Below is a small trained network, with its code and all its weights. Each question gives an input and a target symbol and asks what happens when units are switched off, that is, made to give their printed mean instead of their output.

import numpy as np


def w(rows, s, z=0):
    codes = np.array(rows[::2]) - 128.0
    scale = np.full(codes.shape[1], s)
    scale[-1] = z or s
    return codes * scale


def norm(h):
    return h / np.sqrt((h * h).mean(-1, keepdims=True) + 1e-5)


def f(y):
    return y / 2 * (1 + np.tanh(0.7978845608 * (y + 0.044715 * y**3)))


def softmax(a):
    e = np.exp(a - a.max(-1, keepdims=True))
    return e / e.sum(-1, keepdims=True)


def log_softmax(a):
    a = a - a.max(-1, keepdims=True)
    return a - np.log(np.exp(a).sum(-1, keepdims=True))


def net(x, mask):
    ids = ['αβεζηθλξπσω'.index(c) for c in x.split()]
    T = len(ids)
    res = E[ids] + P[:T]
    r = norm(res)
    for j in range(2):
        rows = slice(3 * j, 3 * j + 3)
        q, k, v = (r @ M[0][rows].T for M in (Q, K, V))
        z = softmax(np.where(np.tri(T) > 0, q @ k.T / 3**0.5, -1e9)) @ v
        o = O[0][rows]
        res = res + np.where(mask[j], z, o[:, -1]) @ o[:, :-1]
    y = f(norm(res) @ A[0][:, :-1].T + A[0][:, -1])
    res = res + np.where(mask[2:10], y, B[0][:, -1]) @ B[0][:, :-1]
    return log_softmax(norm(res)[-1] @ U[:, :-1].T + U[:, -1])


Q, K, V, O, A, B = {}, {}, {}, {}, {}, {}
E = w([
[149,186,216,152,122],'α',
[215,130,142,183,89],'β',
[221,110,161,97,128],'ε',
[140,81,189,91,184],'ζ',
[153,131,159,58,145],'η',
[176,85,107,57,102],'θ',
[97,55,5,181,108],'λ',
[85,39,127,114,137],'ξ',
[141,205,143,75,121],'π',
[150,101,137,129,88],'σ',
[118,121,152,131,112],'ω',
],0.018)
P = w([
[98,54,102,133,149],'0',
[114,143,68,199,122],'1',
[75,177,136,96,98],'2',
[122,3,144,114,90],'3',
[192,108,149,71,226],'4',
[85,162,166,64,77],'5',
],0.011)
Q[0] = w([
[59,108,109,151,45],'head 1',
[121,223,19,82,178],'head 1',
[108,199,132,120,82],'head 1',
[133,103,5,114,99],'head 2',
[174,131,135,112,173],'head 2',
[182,55,207,118,155],'head 2',
],0.011)
K[0] = w([
[153,100,125,188,150],'head 1',
[102,251,48,174,187],'head 1',
[181,152,139,121,183],'head 1',
[85,121,68,160,135],'head 2',
[113,116,113,105,107],'head 2',
[139,85,202,103,64],'head 2',
],0.014)
V[0] = w([
[115,74,161,129,77],'head 1',
[150,146,124,189,254],'head 1',
[121,71,28,175,143],'head 1',
[147,196,157,76,179],'head 2',
[178,151,81,149,237],'head 2',
[93,127,138,76,102],'head 2',
],0.0071)
O[0] = w([
[69,175,90,192,180,253],'head 1',
[153,90,199,128,114,61],'head 1',
[254,100,119,97,116,131],'head 1',
[212,127,97,85,124,107],'head 2',
[155,120,148,137,38,59],'head 2',
[69,193,132,162,143,181],'head 2',
],0.0077,0.0032)
A[0] = w([
[139,206,165,138,103,170],'neuron 1',
[124,69,44,163,129,132],'neuron 2',
[78,206,200,114,86,121],'neuron 3',
[111,196,176,180,200,1],'neuron 4',
[141,132,81,131,7,132],'neuron 5',
[160,154,202,112,167,33],'neuron 6',
[137,113,120,54,176,231],'neuron 7',
[155,131,48,252,83,108],'neuron 8',
],0.012,0.0029)
B[0] = w([
[121,50,163,157,186,159],'neuron 1',
[185,202,97,83,148,191],'neuron 2',
[181,129,57,104,139,189],'neuron 3',
[141,132,109,95,13,164],'neuron 4',
[121,102,104,254,76,153],'neuron 5',
[57,111,142,123,192,177],'neuron 6',
[126,199,171,169,91,254],'neuron 7',
[133,148,245,163,138,174],'neuron 8',
],0.0093,0.0079)
U = w([
[149,181,92,51,95,43],'α',
[236,61,136,53,104,169],'β',
[50,65,100,98,61,221],'ε',
[179,163,72,83,79,152],'ζ',
[133,96,69,165,122,253],'η',
[59,207,175,139,70,74],'θ',
[190,152,121,147,241,28],'λ',
[145,127,177,117,19,178],'ξ',
[68,201,78,218,150,61],'π',
[91,1,212,163,141,80],'σ',
[124,19,38,97,170,171],'ω',
],0.011,0.0045)

Each question gives the input, a string of symbols that net reads in full, and the target symbol t.
The units are the heads (3 rows each of Q, K, V and O) and the neurons (one row each of A and B). Each row of codes is followed by its name. A weight is (code - 128) times the scale printed after its matrix; where a second scale follows, it is the last column's (O, A, B and U).
mask holds one flag per unit, heads first, then neurons. A switched-off unit (its flag False) gives its mean, the last column of its rows in O or B, instead of its output. The means were averaged over made-up inputs and are rounded, as every weight is.
A unit's drop is (log p(t) with every unit on - log p(t) with that unit switched off) / (log p(t) with every unit on - log p(t) with every unit switched off).
The circuit of an input: a set's keep is (log p(t) with only the set's units on - log p(t) with every unit switched off) / (log p(t) with every unit on - log p(t) with every unit switched off). Starting from all 10 units, units are removed one at a time, each time the one whose removal leaves the highest keep (on an exact tie, the one counted first), for as long as the keep stays at least 0.8.
circuit, biggest first: the units of the circuit, biggest drop first
unit that matters most: the unit with the biggest drop
top k neurons: the k neurons with the biggest drops, biggest first
drop of u: that unit's drop, to one decimal
input λ η α, target β: top 3 neurons	[neuron 3; neuron 1; neuron 4]
input ζ ε ζ β ζ, target σ: top neuron	[neuron 2]
input ξ ξ ξ ζ η ε, target λ: circuit, biggest first	[neuron 1; neuron 3; head 1; neuron 6]
input ζ ζ ω α σ, target θ: circuit, biggest first	[head 1; neuron 4]
input ω ζ ξ η, target θ: circuit, biggest first	[neuron 7; head 1]
input λ π ε ξ, target ω: circuit, biggest first	[neuron 2; head 1]
input β ξ ζ ζ β σ, target η: circuit, biggest first	[neuron 5; neuron 3]
input ζ ε θ, target ξ: circuit, biggest first	[head 1; neuron 5]
input η λ β, target σ: top 2 neurons	[neuron 1; neuron 8]
input ζ ζ ξ σ ε ε, target λ: top 3 neurons	[neuron 1; neuron 3; neuron 6]
input η ξ ξ σ ζ ω, target ω: top 4 neurons	[neuron 3; neuron 7; neuron 1; neuron 2]
input ξ π σ α, target ε: drop of neuron 7	0.4
input η ω ζ ξ ξ, target λ: drop of neuron 4	0.1
input ξ σ ζ ξ, target ω: drop of head 2	0.1
input η λ ζ θ, target ζ: unit that matters most	neuron 2
